In the rows, 128 means zero.
Both labels of each row:
[141 128 163  91 120 182 118 118 147 140 103 134 148 145 116 171 125 103
 115 112 119 118 119 118 109 126 126 129 130 165 109 129 127 125 130 153
 129 153 106 135 129 161 114 168 112 152  97 121 132 108 122 113 136 128
 146 148 109 157 141 138 115 145 122 124 150  98 137 120 113]
B & D
[136  97 139  86 135 153  91 115 148 145  94 134 173 158 125 182 130 105
 111 100 124 127 146  67 123 136 118 142 130 142 126 125 138 130 124 172
 137 151  96  98 118 149 134 153 120 149  86 105 155 120 135 126 115 112
 157 146 104 124 134 123 137 140 106 109 144  98 137 126  94]
B & D
[128 118 149 115 143 147 118 133 151 147 135 139 143 137 115 174 152 132
 120 129 119 145 107  77 113 118 108 120 135 151 127 133  86 143 127 132
 119 180 103 125 135 147 122 135 111 144  90 109 133 137 156 104 125 168
 149 143 101 130 144 132 138 149 116 125 137  96 128 120 128]
G & D
[136  93 149  98 141 160  89 120 134 173 122 151 178 182 110 184 159  71
 105 127 136 129 124  55 104 119  98 129 144 165 126 130 170 146 127 137
 123 166  74 113  98 151  97 158 134 128  74  92 145 117 153 122 119 131
 132 122  92 135 148 131 128 163 103 123 136 103 128 125 104]
X & D
[146 133 157  89 121 162 131 109 149 150  85 122 171 141 122 156 111  89
 116 121 129 122 134  99 120 148 125 137 144 159 105 140 130 105  99 162
 125 145  89 119 125 141 103 163 134 133 118 108 129 120 132 122 130 126
 155 150 113 161 153 123 132 148 123  92 140 131 142 117  99]
K & D
[135 141 149 108 121 182 120 119 145 138  95 118 142 135 108 159 130 105
 123 106 119 125 106 112 115 122 127 127 162 161 110 105 125 122 131 156
 119 154 133 109 115 155 115 129 129 163  71 131 129 123 119 117 124 127
 152 137 104 149 133 133 134 144 117  66 130 112 130 112 117]
B & D
[131 135 151 100 134 145 123 124 126 133 119 138 129 138 114 150 130 113
 124 135 124 125 127 113 120 119 129 132 135 105 131 124 126 124 134 134
 112 148 108 113 129 145 107 131 121 142 103 127 132 131 117 121 108 154
 142 116 116 134  94 119 132 136 112 111 139 110 122  97 119]
V & D
[144 115 178 101 152 183 131 111 151 123 105 160 159 154 104 190 145 102
 116 133 120 134 113  72 105 117 103 118 149 174 110 118 138 137 105 146
 123 178  90 129 113 153 105 159 125 139  82  70 143 126 124 105 128 133
 167 149  92 152 146 129 123 141 113 120 154 103 132 152 121]
X & D
[132 121 161 106 149 167 123 131 150 128 105 127 162 146 130 177 138 118
 110 125 130 127 121  98 115 112  94 131 118 155 119 128 125 133 117 129
 130 155 106 129 159 160 120 143 140 136  88  98 132 119 135 114 115 127
 139 125 105 159 152 126 108 147 118 135 123 118 144 106 121]
B & D
[141 125 166  74 126 170 124 135 146 157 102 131 179 157 105 178 131 101
  95 111 131 129 116  61 111 118 109 124 123 114 117 131 138 128 109 230
 166 168 100 129 118 181 110 162 108 143 109 116 140 114 130 107 117 131
 165 151 102 167 173 128 121 154 110 109 146 122 143 123 107]
B & D
[125  87 149 105 144 159 131 126 153 129 145 154 142 144 126 188 131 129
 113 113 124 151  89  66 116  96 107 131 126 158 128 125 142 173 126 119
 148 158  81 134 127 127 115 131 111 145  84 113 152 134 148  80 147 158
 134 145 116 113 124 129 129 131 126 140 122  83 139 117 136]
G & L
[131 114 143 107 142 174 138 136 146 138 127 136 153 146 133 181 170 123
 114 118 126 128 252  84 132 104 111 118 128 142 122 133 130 170 122 110
 124 171 102 117 110 137 128 126 123 143  60 128 133 138 131  89 132 129
 184 107  91 169 134 128 125 138 124 133 139  97 117 120 117]
G & D
[127 120 152 123 123 149 117  86 136  97 117 122 143 145 117 178 135 121
 114 143 127 132 123  93 107 124 120 132 143 151 141 124 143 133 136 165
 122 166 102 121 111 156 101 160 105 131  91 126 142 120 140 125 106 135
 148 119  94 144 141 131 132 131 102 123 138 119 132 127 125]
G & D
[128 129 171  76 128 180 145 118 138 150 115 120 139 166 108 165 125 110
  98  96 121 129  97 110 121 105 131 125 110 153 113 119 154 130 122 105
 137 162 113 122 149 164 130 142 127 152 131 121 130  98 137 105 134 134
 141 151 128 167 138 113 117 156 127 129 140 117 140 123 115]
B & L
[130 167 127 103 113 159 124 116 125 109 126 116  79 112 119 132 124 135
 121 126 122 141 100 158 125 120 146 101 120 128 121 127 111 130 126 101
 122 146 135 125 139 130 146 129 133 138 136 140 120 111 114 130 134 130
 138 103 122 168 129 131 121 127 113 122 135 118 135 126 125]
B & L
[115 119 138 100 140 151  82 114 151 153 107 118 136 128 136 170 142 123
 114 121 132 119 116 111 119 122 117 143 138 126 128 129 139 124 123 118
 122 160 104 102 134 163 105 149 128 159  96 111 160 141 142 132  97 123
 139  85 103 156 136 124 135 147 113 118 136 108 134 125 104]
K & D
[142  99 151  91 132 169 118 124 149 155 124 149 185 158 120 190 139  96
 103 108 132 130 117  55 100 104 101 131 144 176 115 127 135 142 101 160
 121 155  83 125 108 156 111 168 128 145 112 117 164 120 151 115 137 128
 155 153 102 157 146 127 115 155 112 135 120 112 147 115 116]
B & D
[138  83 155 105 142 126  90 119 161 177 107 155 194 163 144 207 140  97
 107 132 124 118 130  42 104 110  97 120 135 181 117 129 153 146 117 180
 127 144  68 142 100 151  89 164 133 133 110  92 130  86 148 118 126 125
 148 138  82 128 149 134 135 146  95 112 143  91 153 131 104]
X & D
[145 114 181 107 142 168 141 128 157 134 124 135 173 152 112 174 148 106
 133 123 126 136 110  71 104 112 113 129 141 182 113 129 136 128 114 150
 123 159  94 150 104 144 111 147 124 152 114 120 133 106 142 115 141 130
 149 147 106 159 161 143 114 193 113 135 139 107 142 111 111]
B & D
[137 114 150 133 148 150 116 117 154 158 113 140 159 166 115 171 130 111
 120 110 126 138 105  47 118 123 100 118 165 182 111 118 121 139 130 167
 119 156  93 129 117 134 101 135 108 144  91 115 129 118 159 117 126 120
 154 143  86 141 142 131 127 125 101 122 149  91 137 130 138]
K & D
[128 109 161 109 145 144 102 124 136 177 123 136 179 151 137 185 163 124
 125 124 124 130 125  78 104 123 104 127 138 141 123 127 127 152 118 146
 104 157  97 114 121 152 110 141 122 154  82 121 142 139 155 136 126 135
 138 121  89 154 136 136 122 121 103 120 128 103 125 114 112]
G & D
[139 112 168  98 142 182  84 118 160 161  78 138 182 153 121 185 152 103
 107 153 131 126 124  85 104 106 104 134 136 171 103 128 132 118 117 148
 124 163  84 177 194 163 110 146 131 150 122 109 138 108 138 117 128 125
 125 131  87 151 141 134 137 145 107 129 154 122 141 124 107]
B & D
[128 111 178 128 126 164 120 107 144 163 131 141 192 129 117 176 147 120
 111 121 128 144 117  35 118 119 106 126 147 162 126 121 140 140 121 169
 122 159  92 117 109 162 115 156  52 123  90 112 126 147 154 118 135 126
 161 141  98 151 143 130 142 143 124 126 129 121 142 109 112]
G & D
[111 100 155  91 133 158  99 125 142 161 110 132 167 149 116 179 138  91
 103 123 120 135 112  62 116 117 107 144 140 179 126 129 137 139 118 143
 135 159  93 125 107 161  84 153 113 141  94 116 144 136 148 125 115 135
 150 141 111 135 132 125 123 133  72 102 141 102 140 135 102]
X & D
[132 114 133 122 116 161 161 157 138 123  98 123 164 143 129 158 126 106
 113 112 119 131 120 120 122 126 131 124 132 146 122 134 125 129 183 145
 113 153 119 132 133 140 118 133 127 151  97 127 130 126 121 120 133 115
 146 134 111 130 126 115 118 134 130 133 126 104 125 112 132]
B & D
[137 112 159 127 132 147 113 129 157 146 129 137 153 121 118 181 154 105
 114 123 130 142 107  62 120 125 110 122 150 132 117 132 147 145 130 158
 137 180  94 129 118 167 111 164 114 137  84 101 140  77 163 110 111 146
 162 134 103 139 140 131 135 149 113 129 131 106 133 121 109]
G & D
[143 141 186  98 124 206 144  88 154 132 100 124 146 147  89 178 136 115
 108 103 115 144 108 101 114 114 133 121 136 170 112 124 129 148 128 137
 125 163 103 135 130 173 125 151 121 154 109 131 134 116 176 106 116 125
 163 147  88 183 143 123  90 161 126 124 136 118 133 128 102]
B & D
[121 118 172  83 121 155 126 122 141 138 132 142 162 126 113 179 144 122
 101 111 121 135 109  57 114 116 116 131 126 160 125 131 137 131 115 136
 148 175  84 123 119 167 117 164 119 131 100 111 146 133 161 103 134 133
 155 147 116 153 147 129 119 154 120 119 135 106 143 118 104]
G & L
[143  84 160  81 144 161 111 121 156 176 121 159 189 137 124 200 153  82
  89 128 137 139 114  14 103 121  93  46 134 182 113 129 148 146 123 166
 130 182  61 120  94 186 100 177 116 134  92 107 166 126 171 100 132 131
 182 159  83 148 150 134 128 164 106 122 148 103 140 116  83]
K & D
